Below are the code and all the weights of a small trained network. Each question names an input and a class and asks about switching units off, where a switched-off unit gives its printed mean instead of its output.

import numpy as np


def w(rows, s, z=0):
    codes = np.array(rows[::2]) - 128.0
    scale = np.full(codes.shape[1], s)
    scale[-1] = z or s
    return codes * scale


def f(y):
    return y / 2 * (1 + np.tanh(0.7978845608 * (y + 0.044715 * y**3)))


def log_softmax(a):
    a = a - a.max(-1, keepdims=True)
    return a - np.log(np.exp(a).sum(-1, keepdims=True))


def net(x, mask):
    res = np.array(x, float).reshape(1, 2) / 4 @ E
    y = f(res @ A[0][:, :-1].T + A[0][:, -1])
    res = res + np.where(mask, y, B[0][:, -1]) @ B[0][:, :-1]
    return log_softmax(res[-1] @ U[:, :-1].T + U[:, -1])


A, B = {}, {}
E = w([
[7,133,168,70,29,154,51,177,97,93,123],'x0',
[134,165,176,74,166,58,106,162,98,201,66],'x1',
],0.012)
A[0] = w([
[130,126,141,136,113,126,141,111,133,123,131,122],'n1',
[137,137,160,103,161,108,121,141,113,144,109,104],'n2',
[126,113,122,133,104,149,120,138,134,95,169,127],'n3',
[134,118,101,154,105,131,146,104,138,118,145,162],'n4',
[80,123,136,104,91,159,106,160,121,98,144,255],'n5',
[133,132,140,118,151,109,121,127,123,154,102,108],'n6',
[252,138,101,163,207,96,185,97,140,158,128,154],'n7',
[128,93,42,210,117,149,145,86,189,111,161,197],'n8',
[142,90,71,181,114,154,136,93,165,112,152,206],'n9',
[82,132,196,51,106,122,82,222,59,131,121,156],'n10',
[117,185,215,69,133,88,110,189,73,163,87,225],'n11',
[143,126,123,129,133,131,135,126,121,134,128,104],'n12',
[122,113,114,149,124,136,132,133,148,132,136,130],'n13',
],0.013,0.008)
B[0] = w([
[135,132,132,131,132,136,137,121,121,128,139,129],'n1',
[135,150,136,120,138,116,115,144,128,131,130,160],'n2',
[123,134,150,130,128,149,141,147,111,148,158,162],'n3',
[116,110,120,157,127,138,138,122,106,111,148,162],'n4',
[109,106,180,134,91,152,93,134,115,149,135,220],'n5',
[126,156,140,113,144,126,125,146,125,144,141,151],'n6',
[235,148,109,132,208,131,158,125,231,113,123,254],'n7',
[131,80,113,206,169,156,174,81,103,72,170,220],'n8',
[124,77,122,191,125,152,162,111,115,97,174,203],'n9',
[128,118,147,90,62,110,93,151,204,169,91,242],'n10',
[119,141,167,74,141,9,100,134,109,160,90,247],'n11',
[133,124,128,127,147,111,149,130,135,125,121,129],'n12',
[119,120,122,150,124,139,140,124,121,129,132,138],'n13',
],0.014,0.021)
U = w([
[95,109,123,159,147,145,151,99,2,99,162,232],'0',
[126,172,81,117,128,140,142,137,109,133,131,23],'1',
[99,131,152,89,92,96,84,144,131,158,81,121],'2',
[104,111,144,134,83,185,107,142,126,134,153,189],'3',
[148,114,50,159,156,151,171,88,155,88,140,110],'4',
[110,153,87,107,140,129,147,139,107,124,131,3],'5',
[150,173,129,98,169,101,129,145,163,148,103,116],'6',
],0.013,0.0037)

Each question gives the input, the list of numbers given to net, and the class t.
The units are the neurons (one row each of A and B). Each row of codes is followed by its name. A weight is (code - 128) times the scale printed after its matrix; where a second scale follows, it is the last column's (A, B and U).
mask holds one flag per neuron, in row order. A switched-off neuron (its flag False) gives its mean, the last column of its row in B, instead of its output. The means were averaged over made-up inputs and are rounded, as every weight is.
A unit's drop is (log p(t) with every unit on - log p(t) with that unit switched off) / (log p(t) with every unit on - log p(t) with every unit switched off).
The circuit of an input: a set's keep is (log p(t) with only the set's units on - log p(t) with every unit switched off) / (log p(t) with every unit on - log p(t) with every unit switched off). Starting from the 12 units with the biggest drops (on a tie, the unit counted first), units are removed one at a time, each time the one whose removal leaves the highest keep (on an exact tie, the one counted first), for as long as the keep stays at least 0.8.
units of the circuit, in order: the units of the circuit, biggest drop first
unit that matters most: the unit with the biggest drop
k most important neurons: the k neurons with the biggest drops, biggest first
drop of u: that unit's drop, to one decimal
input [-7,3], class 4: unit that matters most -> n11
input [1,-2], class 0: units of the circuit, in order -> (n7; n10)
input [3,-4], class 0: units of the circuit, in order -> (n10; n7)
input [2,-2], class 3: units of the circuit, in order -> (n11; n7)
input [-1,-7], class 0: 2 most important neurons -> (n7; n10)
input [-1,-2], class 4: 2 most important neurons -> (n11; n5)
input [4,-6], class 0: units of the circuit, in order -> (n10; n7)
input [-1,8], class 2: 4 most important neurons -> (n11; n8; n10; n7)
input [1,0], class 2: 3 most important neurons -> (n7; n8; n9)
input [2,0], class 2: drop of n7 -> 0.3
input [1,8], class 2: drop of n7 -> 0.0
input [0,3], class 2: drop of n7 -> 1.1
